Below are the code and all the weights of a small trained network. Each question names an input and a target symbol and asks about switching units off, where a switched-off unit gives its printed mean instead of its output.

import numpy as np


def w(rows, s, z=0):
    codes = np.array(rows[::2]) - 128.0
    scale = np.full(codes.shape[1], s)
    scale[-1] = z or s
    return codes * scale


def norm(h):
    return h / np.sqrt((h * h).mean(-1, keepdims=True) + 1e-5)


def f(y):
    return np.maximum(y, 0)


def softmax(a):
    e = np.exp(a - a.max(-1, keepdims=True))
    return e / e.sum(-1, keepdims=True)


def log_softmax(a):
    a = a - a.max(-1, keepdims=True)
    return a - np.log(np.exp(a).sum(-1, keepdims=True))


def net(x, mask):
    ids = ['αβηλτω'.index(c) for c in x.split()]
    T = len(ids)
    res = E[ids] + P[:T]
    u = 0
    for l in range(2):
        r = norm(res)
        for j in range(3):
            rows = slice(4 * j, 4 * j + 4)
            q, k, v = (r @ M[l][rows].T for M in (Q, K, V))
            z = softmax(np.where(np.tri(T) > 0, q @ k.T / 4**0.5, -1e9)) @ v
            o = O[l][rows]
            res = res + np.where(mask[u + j], z, o[:, -1]) @ o[:, :-1]
        u += 3
        y = f(norm(res) @ A[l][:, :-1].T + A[l][:, -1])
        res = res + np.where(mask[u : u + 16], y, B[l][:, -1]) @ B[l][:, :-1]
        u += 16
    return log_softmax(norm(res)[-1] @ U[:, :-1].T + U[:, -1])


Q, K, V, O, A, B = {}, {}, {}, {}, {}, {}
E = w([
[107,57,196,130,34,144],'α',
[109,208,217,91,92,142],'β',
[24,158,136,91,144,200],'η',
[153,123,193,89,57,107],'λ',
[34,53,113,128,108,174],'τ',
[118,147,196,254,141,93],'ω',
],0.017)
P = w([
[82,91,162,121,3,146],'0',
[126,127,117,139,23,172],'1',
[106,78,188,97,110,134],'2',
[153,141,101,143,44,190],'3',
[138,84,196,103,137,157],'4',
[82,129,145,114,79,103],'5',
[178,150,102,150,73,218],'6',
[137,84,203,98,169,160],'7',
[68,166,107,125,62,103],'8',
[199,128,138,132,134,241],'9',
[43,123,171,87,126,86],'10',
[124,196,56,150,48,191],'11',
[186,99,178,107,191,242],'12',
[19,159,126,110,80,91],'13',
],0.012)
Q[0] = w([
[51,163,125,140,80,59],'L0H0',
[134,192,30,172,33,170],'L0H0',
[218,67,171,114,216,231],'L0H0',
[32,75,217,66,182,27],'L0H0',
[95,169,149,127,139,159],'L0H1',
[121,137,163,139,103,140],'L0H1',
[119,124,108,101,137,142],'L0H1',
[112,94,129,155,114,135],'L0H1',
[156,145,53,122,243,71],'L0H2',
[103,113,182,72,57,250],'L0H2',
[147,104,55,216,152,87],'L0H2',
[160,162,153,232,164,110],'L0H2',
],0.027)
K[0] = w([
[182,91,127,108,208,151],'L0H0',
[81,103,174,76,189,31],'L0H0',
[143,191,33,158,51,129],'L0H0',
[229,117,144,149,156,252],'L0H0',
[86,156,161,150,131,161],'L0H1',
[128,122,171,158,94,142],'L0H1',
[102,116,137,150,120,157],'L0H1',
[118,90,113,153,128,131],'L0H1',
[164,166,90,124,137,185],'L0H2',
[70,136,164,234,213,92],'L0H2',
[132,180,133,54,101,136],'L0H2',
[111,114,100,75,75,69],'L0H2',
],0.03)
V[0] = w([
[158,251,141,90,186,100],'L0H0',
[191,127,94,234,177,43],'L0H0',
[200,112,123,60,78,71],'L0H0',
[120,160,229,159,87,146],'L0H0',
[124,138,154,141,167,122],'L0H1',
[91,124,146,24,98,185],'L0H1',
[82,101,130,127,173,130],'L0H1',
[104,107,110,84,92,118],'L0H1',
[121,140,119,176,149,110],'L0H2',
[159,143,104,195,113,148],'L0H2',
[142,142,133,178,152,94],'L0H2',
[153,142,147,144,142,88],'L0H2',
],0.025)
O[0] = w([
[109,87,81,1,168,163,45],'L0H0',
[144,180,25,128,189,61,2],'L0H0',
[41,209,144,84,109,103,130],'L0H0',
[196,176,208,98,157,148,231],'L0H0',
[123,132,120,136,127,166,112],'L0H1',
[156,93,150,97,11,63,184],'L0H1',
[157,166,139,140,124,151,113],'L0H1',
[157,127,123,126,88,77,151],'L0H1',
[150,170,121,137,134,139,133],'L0H2',
[153,157,125,131,88,139,134],'L0H2',
[156,186,122,142,135,170,134],'L0H2',
[138,147,133,132,137,169,128],'L0H2',
],0.021,0.031)
A[0] = w([
[113,127,56,93,239,173,7],'L0N0',
[97,97,83,214,111,87,40],'L0N1',
[141,167,87,88,106,196,137],'L0N2',
[149,90,160,115,154,94,139],'L0N3',
[128,113,95,183,94,90,67],'L0N4',
[195,114,130,137,105,101,170],'L0N5',
[78,201,103,171,126,180,132],'L0N6',
[114,123,173,120,171,156,86],'L0N7',
[171,117,62,83,196,120,213],'L0N8',
[97,155,92,89,76,76,50],'L0N9',
[106,135,121,114,120,217,198],'L0N10',
[125,116,114,94,130,16,102],'L0N11',
[112,124,168,52,81,50,181],'L0N12',
[128,84,89,105,71,252,128],'L0N13',
[45,166,121,158,152,169,1],'L0N14',
[139,161,119,172,118,103,86],'L0N15',
],0.02,0.0025)
B[0] = w([
[113,122,66,81,173,251,135],'L0N0',
[65,100,73,128,78,130,143],'L0N1',
[96,147,141,139,185,116,153],'L0N2',
[101,140,127,165,130,143,168],'L0N3',
[108,102,79,119,120,147,150],'L0N4',
[75,125,129,126,158,152,211],'L0N5',
[117,91,182,186,119,69,149],'L0N6',
[144,172,105,156,99,131,167],'L0N7',
[102,182,71,100,147,208,148],'L0N8',
[39,160,116,134,90,112,138],'L0N9',
[129,136,137,166,156,128,168],'L0N10',
[85,209,174,151,99,126,141],'L0N11',
[58,67,99,189,99,151,247],'L0N12',
[121,122,219,153,127,63,172],'L0N13',
[103,167,176,141,80,197,134],'L0N14',
[136,74,120,110,139,109,157],'L0N15',
],0.031,0.014)
Q[1] = w([
[89,156,124,63,173,2],'L1H0',
[207,166,201,144,62,183],'L1H0',
[122,144,154,161,175,209],'L1H0',
[144,166,65,138,88,109],'L1H0',
[152,142,87,109,61,171],'L1H1',
[107,131,135,164,165,211],'L1H1',
[170,153,137,123,91,108],'L1H1',
[152,113,137,104,124,153],'L1H1',
[157,149,102,128,72,156],'L1H2',
[148,119,135,93,117,81],'L1H2',
[101,122,114,119,142,123],'L1H2',
[149,144,122,131,139,159],'L1H2',
],0.028)
K[1] = w([
[190,22,201,65,43,102],'L1H0',
[67,134,6,94,148,210],'L1H0',
[217,208,50,159,143,160],'L1H0',
[163,103,169,132,177,211],'L1H0',
[103,111,64,65,82,116],'L1H1',
[158,93,82,116,206,114],'L1H1',
[101,149,46,71,49,186],'L1H1',
[67,140,75,127,132,117],'L1H1',
[124,157,95,140,38,203],'L1H2',
[134,135,188,163,142,145],'L1H2',
[109,118,139,161,173,74],'L1H2',
[160,141,132,106,120,111],'L1H2',
],0.021)
V[1] = w([
[119,142,55,114,69,191],'L1H0',
[80,167,129,165,66,71],'L1H0',
[40,53,154,74,106,233],'L1H0',
[178,184,70,128,107,117],'L1H0',
[59,167,113,140,144,140],'L1H1',
[234,75,141,119,135,111],'L1H1',
[90,119,134,123,82,142],'L1H1',
[54,39,143,106,57,214],'L1H1',
[152,124,164,105,56,71],'L1H2',
[112,138,3,64,198,208],'L1H2',
[153,127,33,9,90,123],'L1H2',
[252,207,146,137,157,149],'L1H2',
],0.02)
O[1] = w([
[69,110,72,206,123,142,122],'L1H0',
[149,178,221,216,143,93,124],'L1H0',
[26,122,101,206,185,140,111],'L1H0',
[147,118,84,112,86,147,134],'L1H0',
[132,91,103,107,109,91,122],'L1H1',
[121,181,166,176,165,146,132],'L1H1',
[136,109,114,98,106,160,132],'L1H1',
[221,143,99,55,111,208,135],'L1H1',
[119,149,136,115,203,81,167],'L1H2',
[97,76,217,185,37,197,4],'L1H2',
[101,120,248,162,145,119,41],'L1H2',
[45,49,67,130,132,165,122],'L1H2',
],0.017,0.034)
A[1] = w([
[37,55,94,158,136,126,68],'L1N0',
[27,85,157,146,114,101,103],'L1N1',
[203,203,161,179,253,127,93],'L1N2',
[134,57,124,162,105,126,82],'L1N3',
[130,144,139,124,148,100,70],'L1N4',
[137,100,57,162,82,81,109],'L1N5',
[251,128,71,103,140,107,151],'L1N6',
[189,184,154,12,166,181,141],'L1N7',
[41,150,96,70,114,52,2],'L1N8',
[226,221,137,150,164,151,106],'L1N9',
[133,239,120,109,121,126,135],'L1N10',
[90,78,108,39,157,157,92],'L1N11',
[81,90,116,127,133,145,81],'L1N12',
[159,160,139,131,153,56,112],'L1N13',
[170,144,172,103,73,106,116],'L1N14',
[116,170,34,158,203,128,89],'L1N15',
],0.025,0.0048)
B[1] = w([
[167,135,69,168,50,154,148],'L1N0',
[105,165,56,50,105,151,193],'L1N1',
[207,186,249,160,173,149,187],'L1N2',
[156,108,140,82,147,56,165],'L1N3',
[128,126,123,144,121,154,146],'L1N4',
[105,154,151,185,170,64,162],'L1N5',
[2,97,91,102,65,136,204],'L1N6',
[125,116,52,201,6,158,219],'L1N7',
[15,181,171,125,154,89,169],'L1N8',
[213,207,176,109,99,177,216],'L1N9',
[102,50,173,124,191,88,215],'L1N10',
[148,169,76,135,49,166,146],'L1N11',
[156,139,115,134,98,181,138],'L1N12',
[154,131,119,132,72,188,196],'L1N13',
[117,129,59,103,194,160,251],'L1N14',
[127,68,110,116,253,96,164],'L1N15',
],0.038,0.019)
U = w([
[180,190,188,193,159,145,254],'α',
[137,117,34,125,52,144,122],'β',
[152,2,165,72,152,90,12],'η',
[10,149,161,108,169,89,152],'λ',
[124,98,97,248,137,1,156],'τ',
[136,112,39,166,249,132,91],'ω',
],0.0073,0.00091)

Each question gives the input, a string of symbols that net reads in full, and the target symbol t.
The units are the heads (4 rows each of Q, K, V and O) and the neurons (one row each of A and B). Each row of codes is followed by its name. A weight is (code - 128) times the scale printed after its matrix; where a second scale follows, it is the last column's (O, A, B and U).
mask holds one flag per unit, layer by layer, with each layer's heads first. A switched-off unit (its flag False) gives its mean, the last column of its rows in O or B, instead of its output. The means were averaged over made-up inputs and are rounded, as every weight is.
A unit's drop is (log p(t) with every unit on - log p(t) with that unit switched off) / (log p(t) with every unit on - log p(t) with every unit switched off).
The circuit of an input: a set's keep is (log p(t) with only the set's units on - log p(t) with every unit switched off) / (log p(t) with every unit on - log p(t) with every unit switched off). Starting from the 12 units with the biggest drops (on a tie, the unit counted first), units are removed one at a time, each time the one whose removal leaves the highest keep (on an exact tie, the one counted first), for as long as the keep stays at least 0.8.
units of the circuit, in order: the units of the circuit, biggest drop first
unit that matters most: the unit with the biggest drop
top k neurons in layer l: the k neurons of layer l with the biggest drops, biggest first
which heads matter: for each layer, one digit per head in row order, 1 if its drop is at least 0.15 and else 0, layers parted by /
drop of u: that unit's drop, to one decimal
input λ ω β λ λ λ ω η β, target η: top 2 neurons in layer 1 => [L1N7 L1N9]
input α β λ τ λ ω τ λ τ λ λ λ α η, target α: which heads matter => 001 / 010
input β τ λ λ τ λ, target τ: units of the circuit, in order => [L0H0 L0H2]
input β β ω λ α λ ω λ λ β, target λ: which heads matter => 101 / 010
input λ τ λ λ λ η α η λ α, target λ: units of the circuit, in order => [L0H0 L1N8]
input τ ω α τ τ β ω τ η η, target η: units of the circuit, in order => [L0H0 L0N13]
input ω τ λ, target α: which heads matter => 010 / 110
input λ τ λ λ λ ω λ λ α λ τ η ω, target η: unit that matters most => L0H0
input λ ω η β τ τ ω λ η λ α λ α τ, target α: which heads matter => 011 / 010
input λ λ β α α, target α: which heads matter => 000 / 101
input α λ τ λ τ, target λ: which heads matter => 100 / 001
input β τ α η β, target η: which heads matter => 111 / 100
input ω η τ λ ω β, target ω: which heads matter => 111 / 111
input η τ β τ λ η ω λ τ λ ω, target λ: which heads matter => 110 / 010
input β τ ω λ, target α: unit that matters most => L1N2
input η λ λ ω ω λ τ α β, target α: which heads matter => 001 / 000
input λ λ λ η λ α λ λ τ, target λ: which heads matter => 100 / 101
input λ λ λ λ ω τ β λ η, target α: which heads matter => 011 / 010
input ω τ λ ω λ η τ β, target τ: which heads matter => 110 / 011
input ω λ β η β β τ τ η λ α, target α: unit that matters most => L0H1
input τ ω τ η α λ η λ τ λ ω, target λ: which heads matter => 111 / 011
input τ β ω ω, target ω: which heads matter => 110 / 100
input η τ η η, target η: units of the circuit, in order => [L0H0 L0H2]
input λ η λ η τ, target η: units of the circuit, in order => [L0H0 L1N7]
input λ λ λ η ω τ ω, target τ: top 2 neurons in layer 0 => [L0N8 L0N12]
input λ η λ τ τ τ β α ω τ λ ω τ α, target τ: top 3 neurons in layer 0 => [L0N8 L0N12 L0N2]
input τ λ τ λ λ ω λ λ λ τ β ω λ, target ω: units of the circuit, in order => [L0H0]
input λ λ λ α ω λ τ λ λ ω η, target ω: drop of L1N15 => 0.3
input α η α, target η: drop of L0N14 => 0.0
input τ λ α ω τ λ λ τ λ η λ λ τ ω, target τ: drop of L0H2 => 0.2
